Each row has a class, written after it.
[ -5  13  26  19 -15   4 -16  15 -16  21  -4  16 -16  -9  -7  14  11  -6
   8  12  -4  16 -11  -7  -5  -6   0  -7   8  24  -5  -1  -9  15  20  -2
  14] : Poseb
[ -4  19  -5  -9 -18  18 -20 -16  14   5   2  13  -7   3 -13  10  21   9
 -12  11   9 -16  10  17  19  24 -11  -6 -12 -22 -20 -44  12  15  -6   5
   6] : suto
[  0  -2   1  10  15  -3 -10  -1   0  -1 -15  -9 -12  -5  14 -17  30 -23
 -14 -25 -17 -60  -6  -7 -25  -5   9  12   6  -9  -3   2  18  15   2 -13
  20] : kagub
[-13  12  22 -11  -2   5 -12  -8 -25  38 -41   2 -30   2 -11 -13  24 -14
 -10 -22  13 -14 -19   9  17  18   9   6   2 -11  -3  21   8 -14  20  -5
   5] : gon
[-39 -22  57  -7   8  26  -8  -1  10  11  -2  -2  34  -2 -30   6  42   6
 -15 -18 -24  -3  -1   1   4   9  -1   3  30  34  -5  41  70 -28  -1   7
   0] : mir
[ 26   2  46 -51 -11 -14 -57  32   0   0   6 -31   0  22 -12   7  23   9
 -27  28 -30  40  15  21  -3  -7  11  50 -14 -64 -28  21 -26  26 -49 -39
   2] : pid
[ 11   5  10 -30   9 -22   1  -2 -17   4   0  -5   5  -6  -4  -9   0 -14
 -14 -24 -10  25  30  19 -16   1   4  -1   1  22  16  25  12  -2  -1  -1
  -9] : Relus
[ -2  28  32  35  15  30 -19 -20  40   2  23   0   0  -2   6 -26 -29 -34
 -45  -3  -3   1 -60  -5  14 -40  13 -18  18   5  28  29  -9   7  25   8
 -40] : gon
[-33  11  33 -23   9  21 -12 -24 -10  -5  22   5 -18  -3   0  67  24 -42
  24  20 -51   9  41   3  55   2 -11  14  34  38  42  -5  16 -14  19  18
  12] : Poseb
[  9  -1 -15  20  11   9  49   5   5  15   3  10 -20  23  10 -20   6  23
 -21 -15  -1  -4  38 -10   9  14  -2  -2  12  31  12  -3   5 -18 -15 -20
 -36] : faz
[-10 -10 -13  28 -15 -19 -50  -9  -8  -6  17  -2   7 -27 -18  10 -20  -6
  19 -11   2 -21   4 -17 -14  -4  16  27  -5 -15 -12 -16  29  23  19 -13
   1] : siko
[ 20   0   6   2  -4 -73 -15  -1   7  27  39  -9  37 -17  17  13 -37   0
   1  35 -16 -30  10 -14  -7  17  17 -18  32  34  -3  30  10  -2  64  31
 -56] : res
[-15  16 -19   6  -6 -18  -5   0 -29   7  -6  12  11 -16 -12   1 -25 -13
   5 -23  15  28  -7 -16  13 -18   4  -5 -10  27   5  -2 -17   4  20   1
  -4] : gon
[  4 -19   2 -27 -10   8  -9   1  -6  -2   3   4  17   5  -6 -19  -5   3
 -16  19   5 -50  44   7 -26  18  -2   7  -8   1 -14 -19  -9  -5   0  29
 -45] : gon
[ 20  -5   9 -12  11 -20 -12 -17  -7  -9   1  -6 -15  -8   9  -6  12 -27
  -1  15 -17   0  -6  -5  -7 -12   2  17  -6 -17  -6  -8  13   1   6 -12
 -13] : kagub
[ -9   6   8  17  -5  37  18  -4   5  -4 -24  19   5   3   0 -15  -1   6
   2   9   3 -10  15 -39   1   9   6  -8  24  20 -11 -11   3  27  -5   1
  26] : Poseb
[-10  22   8  25  14 -21  17  12 -16  10  -6  17  19 -13   4  32  14   6
   9 -10  25  19 -41 -28  16 -23   3 -28 -18  10 -19  -7  19   5   2   2
  21] : bab
[-11   9 -11 -16  -6  -9   4  -8   2 -15  -8   3   8   2 -18  18   5  21
  -5  -2  15  39   9 -41  10   5   0 -21  -6  23 -10  -9  19   6  -5  -3
 -13] : Relus
[ 11 -34  19   1  17  -8   7 -47 -28 -38  -4 -30  -3  -4  -1   3  48   8
   3  57 -10 -19  51 -33 -54 -44 -10  12  -6 -30 -11 -19  -7   0  16 -17
  -3] : res
[ 11  -5  -2  -9   9  -5  -8  14 -17 -13  20   5  -4 -13   5   4  -3  -2
 -21 -16 -17   7 -14  18  -9   2   4  -8 -40  16   0   1  14   9   5  -2
 -19] : siko
[ -2  -3  29   4   1 -24 -12  -2  -9   2  10  19 -21  -7 -22 -12 -11  -6
  -7  23  -7 -25  20  -9  -9 -13  -8   9  19 -14 -21 -40 -12  -6   9   5
  -8] : Relus
[ 36 -45  51  11  13  30   0  21 -22   3   8  28  -5  16 -19 -13  -8 -28
  22  48 -17 -39  21  18  11  15   7  34 -38 -35 -17  -8  -8 -17  -1 -22
  18] : bab
[  5   4   0   0   3  13 -16 -45 -11  -1 -22  -8 -28  20 -18 -14  24  20
 -21  17  -6 -10  20  22   2   9  13 -15 -15 -13   4  18 -10   1   6  -5
 -11] : gon
[-18  -1  34   4 -11  33  41 -22   6  -4 -13   2 -29   7  -6   4  26  28
 -10 -10  19 -20  16  19  -7  10 -11  -2   3  -5 -13 -16  19 -15   0  19
   0] : bab
[ 12  -1  23 -14  -3  11 -16  -9 -39  14   6 -44 -24 -10 -21  48  56 -36
 -16 -55  23  18  -6  71   8  17  -7  14 -25  20 -38  26  44 -24  16   2
 -23] : suto
[ -1  -4  10 -22   2 -16 -22  14 -21  -2  -1 -10   8  -6  -5   2   4  -5
  17 -18  -9   2 -17  21  -8 -16   1  -4 -10  11 -17   1  12  -8 -12  -1
   0] : Buzif
[ 24   5 -26 -12 -13  36 -20  -1   4 -16  10  -6  12 -12   9  -6  18 -15
 -18 -14  -3   0  22  28 -14  -9  -5  11 -14   3  18 -19  -3   1   1 -23
   5] : kagub
[-31  11   1  -7   7   5 -19  11 -21  27 -13   1  -8 -15  -3  19  13  12
 -18   3  12  21 -14  25  -9  18 -15   5  -1  -3   2   5  28   5  17  17
 -10] : suto
[-18   0  10  26  -6  14   2  -3  16 -19   2  14  21  13 -25  23  24  13
 -34   4  19  33   6 -20  -7   4  -4   2 -13  13  -9   8   6  13 -12   1
 -29] : pesip
[ 26 -23  46 -20  -2  11  -9  18 -21 -21  16 -10  12   2   5  17   1 -19
  17  10 -24 -43  31 -12 -10  -9  13  33 -19 -20 -17  14 -16  17   2 -10
  26] : suto
[ 13   6   4 -14 -11 -28 -15  11 -15  27  -9   6   1  -6 -12   7   4 -19
  10   3  18  32  -7 -17  -2 -11   2 -16 -13   1 -11   3  16  -5  -8  10
  11] : Poseb
[-20   5  13 -33 -19   7   1 -26  19 -48  -6  34  16 -10   0 -14  14  60
   8   0  11  22  20   6 -33  22  -3  13 -33 -33  75  -6  -9  25  29  19
 -13] : res
[ -24  -13   17   -6    4  -34   40  -21   22  -36   -7  -21  -22   13
  -10  -23    0   12   -8   19  -21 -114   28   -6  -35   -2    2    4
  -17  -22   31   -6   38   17   41   -5   -1] : Buzif
[-16  22 -12 -35   4   9  -5  -9 -12 -15 -17 -19  11   3 -10  14   4   8
 -28  27  11 -23  38   7 -19  -1  -9   3   3  -8  15 -10  -9  23  22  22
  14] : suto
[  7  -8  12   5  -4  16   8  14 -19 -12 -12 -16 -14  20  -4  11  -6  22
   4  65 -21   2  14 -14  15   5  13 -14   9  23   5  10  -8   3   6  16
 -12] : gon
[  1  -7  -3 -16  13  18 -15  -7  -5   1   4  -2 -24   3  13   4  -3  21
   3   1  -9   0  -3  23  -5   8   4  -9 -10  -6   7   4   5   0  -8  16
 -11] : Poseb
[ 15  -2 -12 -12 -16  19 -22  -8 -14 -26   2  -1   0 -12  -1   4  -5  19
  14   7 -11 -37   7 -16   0   0  13  -5  -5  11 -18 -23 -27   4  19  -9
  -4] : pid
[ -1 -12   3  10  37  10   4  -4 -31   7   7 -18 -13  -6  14   8  -9  -5
 -36   3  -3  34  -8  21  -1  13   0  11 -21   2   2  29  21   1  32  -1
 -38] : res
[  0   5  -1  -7  -4  15 -10  -8   0  16 -15 -15  24  -8   7   3   0  17
  -4  -6  30 -26  -5  19 -12  17   3   1  27   3 -31  12  -6  14  31  -3
   5] : Poseb
[  1  14  -9  37 -22  12 -22   6 -29   1 -10   3 -15 -25 -10  -3   7  11
 -11  -2 -12   9  11  28  -4 -16   6 -15  10  27   0  -7  15   1  14 -16
  22] : Buzif
[  7  -2  19 -23 -11  14  -8 -11   7  17  13   1  -4   5  -6   0   4   2
 -14   1 -13  -4  17   5  -7   4  -4   3 -16  -3   9  -1  26 -16  10 -10
 -16] : mir
[ -3 -13  28 -12  15   1  -3  13 -32 -12   2 -19 -12  -4   1  20  30 -18
   2  -8 -27  13  -5  -1   4  -8   6   2 -28   7   6   7  33   4   2   2
  23] : res
[  8   4  23  16 -27 -24   4  21   2   9   4  -7   2  16 -13  17  -7 -26
  18  13  21  21  -3  -6  14  -5   2  13 -24 -30   1   2   6   9 -11  13
  -1] : gon
[ -1  22 -15  19 -14   8 -38 -36  11  11 -23   7 -22   4 -28 -23  21   6
  -2   6   2  30 -24  11 -15  -5   3 -28   6   7  20   4  -7  10   7 -15
  10] : siko
[-18   3   0  16  -6  10  17  -9   3  13  -2 -13 -24  16  -6  14   5   3
 -16 -46  10 -47  11  17  22   2   1   2 -23 -18 -13  -6  11   2  14 -18
  44] : faz
[ 26   3  30   2 -32  34 -20   7  -4 -15  -1  27  -1  38  -9  15 -14  37
  58  52  20  55  -5 -40 -17  -1   6 -16 -32  -2  -4 -13 -25   4 -27  31
 -50] : Buzif
[ 11 -19  25  28  15  10 -22  27  -6 -33   1 -21 -13   7 -31  -5   7 -34
  44  -2 -20  11 -26 -53  11 -33  36  30   7  29  37  15  45   5 -11 -32
   4] : faz
[ -5  -5 -30  -9   6  -2 -20  19   4 -15  -9 -14   7   1  -9 -13 -15  16
 -27 -10  -7 -24 -19  -1  -4   7  16   0 -21   1  -6  12   7  22  14 -16
  14] : kagub
[-24  -2  -8 -17 -16   4  -4  -9   3  15 -10   6  -6   6   1  -4 -12   7
   1 -29  -2  11  13   9 -11  -2 -10 -13 -10   3  14  22   0 -16  -9   9
   3] : Buzif
[-12 -23  -7  10  15  16   2   5  -7 -16   7  -3   0   7 -11  -1 -17   4
  -5   5  -7 -21   7   5   9  -2  -3  11 -19   0 -16 -25   6   7   2  -9
   7] : faz
[-21 -24 -28  -4 -43   4 -26  -8  51  46  23   4 -23  -3  20 -15 -23  17
  -4 -11 -20 -40  -4  -2 -47  32 -13 -29 -22   6  19  17  11 -12  16   9
 -50] : pid
[  5   0 -44 -13 -24 -31  -6 -18  16   5 -15 -26   7  -2  -7  -3  12  -8
   0  -7   6  34  15  -7 -26  -6   3 -16   9  20  13  12  22   1 -24  -9
   0] : pesip
[  1   4  23  -4  -4   9   1  -2   4 -15  -9  17  -6   5  -4   4 -11   0
  -6  11   2  -9 -13  33  13  22   3  18  -3 -23  11   0 -22  10  22   9
  11] : pesip
[ 14   5  14  -4 -23   3 -20  -4   5 -27   4  24  19 -17   8  14  18 -15
   7   4  -6   2  15 -17  -9  -1   3  13 -33 -33  24   1 -12  20   6  -5
   9] : pid
[ -2 -13 -18 -11  11  -3   4   5 -12  26  -7 -14  13   7   0 -20   8  11
   7 -17  12  -4   9 -12 -16  -4  -3  -6   0   4  -7  -2   9 -18  -9 -10
   0] : res
[  9  -3  -1 -18   2 -13 -15 -18   0  13  -8 -17 -13  -7 -13 -14  -5   5
   1   8   5 -35   1  14  -9  -6  14  -1   8  -9   8  10  10 -19  26 -11
   5] : bab
[-13   0  -9   5 -19   4 -22  -8   5 -13 -22  24   5 -23  -9  19  17   6
  26   6  11  34 -23   3  15  27  -1   4  19  19   0  -3 -17   7  15  -3
  10] : bab
[  1   8  22 -34   8  -1   9  -5  -7  10   3  17 -26 -11  -2  -5   1 -12
   3  -8 -14 -41   0 -26  36   3  11  11   5   9  -4 -32  22 -21  16 -24
  -1] : bab
[ 17  -8   7   3  10 -47  -2 -20 -33 -46 -17  29 -29 -24   1 -21 -41 -15
  -8  31 -32  19  30 -14  25   8  12  35  41  -6 -36 -15 -40  18   0   7
 -18] : Buzif
[ 11   3 -11   7   5  13  21  -2   7  -2  11   7 -20   2  13  16  11   7
 -11  10  -2  -5 -11 -21  14 -11 -15 -25   0   9   7 -27   4 -29   5   2
 -19] : mir
[ 18  -7  17 -13   4  -7 -10 -15  13   6  11  -7   2   8  -4 -14   3 -24
 -16  -4 -11 -22  13  -3  -6  -4   7  13  -3   4  -2  10   1  -2  15 -26
 -21] : faz
[ 23 -11  -3 -10   8  19 -29  -1 -13   3  -5   5  13  -9 -10 -13   2 -17
   9  11   7  -1   4  33   4  21   2  22  14   5 -16  -4 -15   1  11 -16
  -6] : Poseb
[ 18   1   7   7  -5   7  -3   9 -14 -10   1  24 -15 -13   4  13   5  -6
  -2  19  -9  23  11  -4  20  -1  -2  -4  17  17  -5  -8 -28  -3   0   8
   4] : Poseb
[-11  -1  12  13  11   8 -18  21 -14   8   0  12  -5  12 -18  15  -7  14
 -13 -10  17  62   7  -7 -12   3   1   8 -19  -5  18  36   0  -1 -13   6
 -25] : Relus
[-12   8  25  21  -4  25  -9 -11   2 -15  -9   2   0  11  -2  16  28  -5
  30  10  -5   9   2   4 -13 -16  -4   9   5 -17  20  -9  11  12 -13  22
  28] : kagub
[ -1 -22  -7   4   1  21  15   2 -11  19   2  -4 -19  -1  14 -11 -22   9
  11 -15 -12   5  13  14  12   3  -2  13  18  16   2   3   0 -24   3 -19
   3] : faz
[ -9   2   4   4 -10  -9  14 -26 -15   5 -13   0 -19  -8  -4   3  11 -26
   7   7  -7   1 -11  11  18  10  -5 -15 -19  16  -2 -11  20   4  26   1
   0] : gon
[  5   9  -8 -20  19   6  11   1 -21  16   2  11  -4 -13  28   9  10 -21
 -14 -27 -13 -20  14  10  14  15  -6   0   2  15  -2   1   0  -3   3  -1
   0] : suto
[ -4 -11  25 -26  16  23  23  -7  -6  -9  -6  17  -6   0   3  -7  12  12
   2 -11 -10  17   7  28  16   6  -4  16 -13 -13  13   5   1 -15 -14 -15
  15] : bab
[-29  -6  45   2  -9   4 -16 -13  22  31  30   2  -4   5 -15  29  -2 -49
  27  -1  29 -83 -30 -23 -26 -18 -22  19 -24 -15 -22 -39  -5 -12  53   1
 -26] : bab
[  1   5  27 -26  -6  -7   8 -29  26 -10   7 -12  14  10 -17 -21 -14 -37
  -5   1 -17   4   3  17   5 -17  -4  -6   5  21   5  -6   5  10  11   2
  13] : faz
[-23  16 -13  -9   8 -21 -45  32  11   1  14 -14  24  14 -39  -1 -16  12
  22 -30 -12 -66 -28 -17  11  13  32   0   7  41  13  10   9  15  19  -6
 -19] : pid
[  8 -20  27   7  -9  13  -6  28 -15  20  -3 -10  26  13  -4   6  -6  13
  16  -2  -1  15 -17   1   3  -1  10  -3 -19 -14 -49  23  14   8 -26 -13
  41] : siko
[  6  -4  13   9  13 -27 -47 -15 -10   0  20  11 -22 -20  -4  -1   0  15
  -6  27 -33  10 -29  27  -7 -11   5   0  -3 -13   9   8  -9  -1  29 -13
 -22] : siko
[ -2  13  35  -5  15  -8  25 -27  -2   7   5  13  21   4  18  -7  19 -11
  13   3 -14 -24   5  21 -19  12 -10  -1 -15  -5   6  -2  11  15  15   5
 -22] : pid
[-15  22  26   6  13 -55  28 -31  19 -13   9   1  18 -18 -12  38  26 -33
 -11 -38  24 -30 -47 -25  40 -23  -9 -30   0   3 -19   4  16 -11  53  -9
  15] : Relus
[  8   7  19 -38  15  -2 -32  25 -37  29  20   9  27   2  21  17 -17  -1
  10  16 -21 -16  15 -26  -8  -6   6  11 -13   0 -29 -13 -11   2  -8   6
 -30] : pid
[ 10   8  20  -5  14  -3  -6  15 -18  -7   3  -1  -9  -3   0  -4  -1 -21
  11   2 -19 -21 -27   2   8 -11   7   7  -8   0   4  -8  -9   4  12  -7
   1] : pid
[-13 -18  -4   0   9   5   0 -15   6  11 -14  -2 -25   3  -2 -21  -2   7
  -7  -2 -19 -10 -11  -5 -12   7  -5  -3  11   1  -1   6  15 -10   1  -6
  -2] : mir
[-17  -1  -2  12  29  12 -29  15 -10   6 -16  17   6   5  -4   1 -15 -16
  15  -1  13 -31 -16 -42 -29 -23  13   7  11   5  38  31 -45  -4  17  14
   3] : bab
[  5  -3  25   4  -1  -8  66   2  16   3  27  21  22 -23   0 -49  -5   6
 -35 -51  18 -53  13  46 -10 -24 -24  15  19   2  10 -16   1 -48  37 -10
 -15] : kagub
[ 32  17  25   0  11   7  12 -29   3   6   7   5  -9  12   9   2   3  -6
   0  -1   7  29  17 -10   9  -6  13 -10 -23 -28  33  23  34  -8  -5 -12
 -13] : Relus
[ 18  16   0  25 -30  -1   0  16 -14  -4  -1  21  26  -2 -13  23   6  19
  -4   2  21  24   0 -12  12  36   7  -9 -25  32 -43   0 -12  24  20  -7
 -28] : pid
[ -1   0   3 -24   3  17  -1  20 -10 -27   2  -2  28   6  12  25   3  25
  18   3  -2   9   3 -30  -1   2   9  -6 -25   0   0  -2  17  13 -28  25
 -14] : pid
[  2   2  12 -36   6 -16  -4 -16   4   5   0  -9  -3 -13  -7 -16  -1 -35
  -3  11 -20  -8  -2  -1   6 -11   0  13   4   6 -10 -24  19   5   6 -33
  13] : bab
